Below is a small trained network, with its code and all its weights. Each question gives an input and a class and asks what happens when units are switched off, that is, made to give their printed mean instead of their output.

import numpy as np


def w(rows, s, z=0):
    codes = np.array(rows[::2]) - 128.0
    scale = np.full(codes.shape[1], s)
    scale[-1] = z or s
    return codes * scale


def norm(h):
    return h / np.sqrt((h * h).mean(-1, keepdims=True) + 1e-5)


def f(y):
    return np.maximum(y, 0)


def log_softmax(a):
    a = a - a.max(-1, keepdims=True)
    return a - np.log(np.exp(a).sum(-1, keepdims=True))


def net(x, mask):
    res = np.array(x, float).reshape(1, 3) / 4 @ E
    u = 0
    for l in range(3):
        y = f(norm(res) @ A[l][:, :-1].T + A[l][:, -1])
        res = res + np.where(mask[u : u + 7], y, B[l][:, -1]) @ B[l][:, :-1]
        u += 7
    return log_softmax(norm(res)[-1] @ U[:, :-1].T + U[:, -1])


A, B = {}, {}
E = w([
[190,129,247,43,255,91,163,217],'x0',
[209,131,55,132,240,59,32,80],'x1',
[73,51,75,157,178,31,202,137],'x2',
],0.0077)
A[0] = w([
[66,124,142,141,120,115,206,160,122],'0.n0',
[57,135,187,123,112,161,164,138,29],'0.n1',
[69,125,224,120,57,175,158,168,52],'0.n2',
[141,160,221,21,152,106,175,189,71],'0.n3',
[176,210,176,115,63,236,107,171,5],'0.n4',
[109,148,35,99,3,141,109,137,96],'0.n5',
[70,81,90,141,168,34,228,142,1],'0.n6',
],0.0071,0.0058)
B[0] = w([
[186,55,78,95,117,134,145,126,227],'0.n0',
[133,108,128,83,150,175,197,111,175],'0.n1',
[214,58,6,30,104,205,168,96,240],'0.n2',
[61,218,93,202,124,128,135,253,255],'0.n3',
[128,56,247,156,151,42,117,1,220],'0.n4',
[51,155,118,140,191,153,163,189,255],'0.n5',
[119,40,177,140,91,36,135,78,224],'0.n6',
],0.008,0.0046)
A[1] = w([
[47,106,48,212,101,190,134,72,175],'1.n0',
[216,153,72,67,209,133,2,78,2],'1.n1',
[176,241,243,91,112,201,36,30,18],'1.n2',
[158,82,148,92,215,95,202,220,127],'1.n3',
[174,168,145,98,148,90,148,128,113],'1.n4',
[208,131,64,136,180,19,67,106,68],'1.n5',
[169,180,191,66,128,152,87,116,26],'1.n6',
],0.0073,0.0033)
B[1] = w([
[174,208,179,162,195,104,81,210,255],'1.n0',
[131,87,84,61,100,188,222,105,218],'1.n1',
[149,62,218,165,119,9,134,10,202],'1.n2',
[132,191,137,199,109,157,26,113,238],'1.n3',
[70,147,108,150,63,131,118,153,159],'1.n4',
[132,74,122,60,101,255,211,137,233],'1.n5',
[55,123,134,211,95,85,140,135,157],'1.n6',
],0.0086,0.0072)
A[2] = w([
[109,108,152,137,80,129,173,149,62],'2.n0',
[98,99,117,39,72,220,166,136,3],'2.n1',
[82,238,77,162,107,123,90,128,95],'2.n2',
[115,251,141,126,166,116,118,184,98],'2.n3',
[125,126,88,120,131,108,77,102,85],'2.n4',
[98,39,149,143,119,17,120,117,47],'2.n5',
[93,122,94,177,116,131,136,93,141],'2.n6',
],0.012,0.0039)
B[2] = w([
[152,113,101,96,214,143,108,90,173],'2.n0',
[183,76,48,51,192,133,179,106,254],'2.n1',
[110,183,167,134,177,122,59,245,207],'2.n2',
[81,196,62,144,125,125,44,188,240],'2.n3',
[102,117,125,67,86,139,135,157,134],'2.n4',
[108,168,210,140,20,100,110,1,223],'2.n5',
[162,161,164,139,128,107,83,157,167],'2.n6',
],0.0087,0.0082)
U = w([
[99,213,139,163,158,132,58,245,252],'0',
[163,65,67,33,163,206,240,105,29],'1',
[102,118,227,158,72,49,117,9,91],'2',
],0.012,0.0017)

Each question gives the input, the list of numbers given to net, and the class t.
The units are the neurons (one row each of A and B). Each row of codes is followed by its name. A weight is (code - 128) times the scale printed after its matrix; where a second scale follows, it is the last column's (A, B and U).
mask holds one flag per neuron, layer by layer. A switched-off neuron (its flag False) gives its mean, the last column of its row in B, instead of its output. The means were averaged over made-up inputs and are rounded, as every weight is.
A unit's drop is (log p(t) with every unit on - log p(t) with that unit switched off) / (log p(t) with every unit on - log p(t) with every unit switched off).
The circuit of an input: a set's keep is (log p(t) with only the set's units on - log p(t) with every unit switched off) / (log p(t) with every unit on - log p(t) with every unit switched off). Starting from the 12 units with the biggest drops (on a tie, the unit counted first), units are removed one at a time, each time the one whose removal leaves the highest keep (on an exact tie, the one counted first), for as long as the keep stays at least 0.8.
units of the circuit, in order: the units of the circuit, biggest drop first
unit that matters most: the unit with the biggest drop
top k neurons: the k neurons with the biggest drops, biggest first
k most important neurons of layer l: the k neurons of layer l with the biggest drops, biggest first
drop of u: that unit's drop, to one decimal
input [-3,-3,5], class 2: unit that matters most -> 0.n6
input [8,-3,8], class 0: top 2 neurons -> 0.n3; 1.n3
input [7,-2,7], class 0: top 4 neurons -> 0.n3; 1.n3; 1.n2; 0.n4
input [-6,-6,3], class 0: top 3 neurons -> 1.n0; 1.n5; 1.n1
input [5,8,-6], class 1: top 2 neurons -> 1.n1; 1.n5
input [-6,-3,-7], class 2: top 4 neurons -> 0.n4; 1.n2; 0.n3; 1.n3
input [-8,1,8], class 0: 2 most important neurons of layer 0 -> 0.n4; 0.n5
input [6,3,-8], class 2: top 2 neurons -> 1.n2; 0.n4
input [-3,0,3], class 0: top 4 neurons -> 1.n0; 0.n4; 1.n2; 0.n5
input [6,8,5], class 1: top 3 neurons -> 1.n5; 1.n0; 0.n5
input [-3,7,-8], class 2: top 3 neurons -> 1.n2; 0.n2; 0.n0
input [-8,6,7], class 0: top 2 neurons -> 1.n0; 1.n2
input [-2,6,-6], class 1: 2 most important neurons of layer 1 -> 1.n1; 1.n5
input [-7,4,6], class 0: units of the circuit, in order -> 1.n0
input [-7,-6,7], class 0: 4 most important neurons of layer 1 -> 1.n0; 1.n2; 1.n5; 1.n1
input [2,3,-3], class 1: top 4 neurons -> 1.n1; 0.n5; 1.n5; 0.n4
input [0,-5,-7], class 2: top 2 neurons -> 0.n4; 1.n2
input [1,-6,8], class 2: 2 most important neurons of layer 1 -> 1.n5; 1.n1
input [-1,2,1], class 1: drop of 0.n3 -> 2.7
input [1,-6,-5], class 1: unit that matters most -> 0.n2
input [-8,-6,3], class 0: drop of 1.n0 -> 1.2
input [-3,3,6], class 2: drop of 0.n6 -> 0.8
input [-2,-5,-4], class 1: drop of 0.n3 -> 0.0
